Below are the code and all the weights of a small trained network. Each question names an input and a class and asks about switching units off, where a switched-off unit gives its printed mean instead of its output.

import numpy as np


def w(rows, s, z=0):
    codes = np.array(rows[::2]) - 128.0
    scale = np.full(codes.shape[1], s)
    scale[-1] = z or s
    return codes * scale


def f(y):
    return y / 2 * (1 + np.tanh(0.7978845608 * (y + 0.044715 * y**3)))


def log_softmax(a):
    a = a - a.max(-1, keepdims=True)
    return a - np.log(np.exp(a).sum(-1, keepdims=True))


def net(x, mask):
    res = np.array(x, float).reshape(1, 3) / 4 @ E
    y = f(res @ A[0][:, :-1].T + A[0][:, -1])
    res = res + np.where(mask, y, B[0][:, -1]) @ B[0][:, :-1]
    return log_softmax(res[-1] @ U[:, :-1].T + U[:, -1])


A, B = {}, {}
E = w([
[125,238,9,72,98,144],'x0',
[123,41,48,64,148,172],'x1',
[130,104,86,82,243,92],'x2',
],0.014)
A[0] = w([
[146,152,137,99,62,178,114],'N0',
[84,190,121,185,46,134,255],'N1',
[98,238,111,184,199,96,222],'N2',
[99,117,47,68,157,150,137],'N3',
[102,112,120,104,106,177,190],'N4',
[119,33,162,135,174,123,215],'N5',
[110,5,110,116,93,175,253],'N6',
[147,193,108,172,60,140,187],'N7',
[107,176,138,92,71,84,19],'N8',
[154,179,123,148,109,137,23],'N9',
[114,105,144,149,168,97,173],'N10',
[165,218,116,150,128,110,196],'N11',
[170,125,121,144,142,156,81],'N12',
[97,84,192,166,128,144,227],'N13',
[144,63,157,158,160,115,95],'N14',
],0.016,0.0052)
B[0] = w([
[119,135,130,108,73,164,178],'N0',
[87,169,199,86,49,126,230],'N1',
[47,154,112,106,181,177,216],'N2',
[230,112,52,46,127,83,227],'N3',
[169,148,121,92,52,149,167],'N4',
[185,100,166,169,164,71,249],'N5',
[179,96,112,184,51,154,241],'N6',
[87,165,173,87,64,104,213],'N7',
[127,166,163,106,128,72,164],'N8',
[118,159,142,114,104,72,157],'N9',
[96,98,132,162,179,144,183],'N10',
[36,166,152,69,143,92,201],'N11',
[146,141,130,132,133,142,126],'N12',
[135,114,247,170,138,162,227],'N13',
[129,126,171,190,174,104,207],'N14',
],0.012,0.021)
U = w([
[199,105,80,126,91,108,97],'0',
[121,119,161,184,51,180,79],'1',
[185,96,133,192,108,114,3],'2',
[133,148,76,84,198,102,155],'3',
[67,185,182,85,101,100,163],'4',
[139,81,198,250,167,101,230],'5',
[51,149,108,156,190,126,86],'6',
],0.015,0.0042)

Each question gives the input, the list of numbers given to net, and the class t.
The units are the neurons (one row each of A and B). Each row of codes is followed by its name. A weight is (code - 128) times the scale printed after its matrix; where a second scale follows, it is the last column's (A, B and U).
mask holds one flag per neuron, in row order. A switched-off neuron (its flag False) gives its mean, the last column of its row in B, instead of its output. The means were averaged over made-up inputs and are rounded, as every weight is.
A unit's drop is (log p(t) with every unit on - log p(t) with that unit switched off) / (log p(t) with every unit on - log p(t) with every unit switched off).
The circuit of an input: a set's keep is (log p(t) with only the set's units on - log p(t) with every unit switched off) / (log p(t) with every unit on - log p(t) with every unit switched off). Starting from the 12 units with the biggest drops (on a tie, the unit counted first), units are removed one at a time, each time the one whose removal leaves the highest keep (on an exact tie, the one counted first), for as long as the keep stays at least 0.8.
units of the circuit, in order: the units of the circuit, biggest drop first
k most important neurons: the k neurons with the biggest drops, biggest first
drop of u: that unit's drop, to one decimal
input [-1,1,-5], class 1: units of the circuit, in order	[N11]
input [-1,2,8], class 0: 3 most important neurons	[N3 N13 N11]
input [-1,-1,-1], class 5: 2 most important neurons	[N11 N7]
input [0,1,-4], class 1: 2 most important neurons	[N11 N2]
input [-3,7,-3], class 2: 2 most important neurons	[N6 N4]
input [-4,8,-4], class 5: 3 most important neurons	[N5 N13 N3]
input [-1,3,3], class 0: 2 most important neurons	[N13 N3]
input [-2,-5,2], class 5: 2 most important neurons	[N7 N1]
input [5,1,5], class 3: drop of N0	0.0
input [1,-5,5], class 6: drop of N1	0.1
input [0,4,7], class 0: drop of N3	0.1
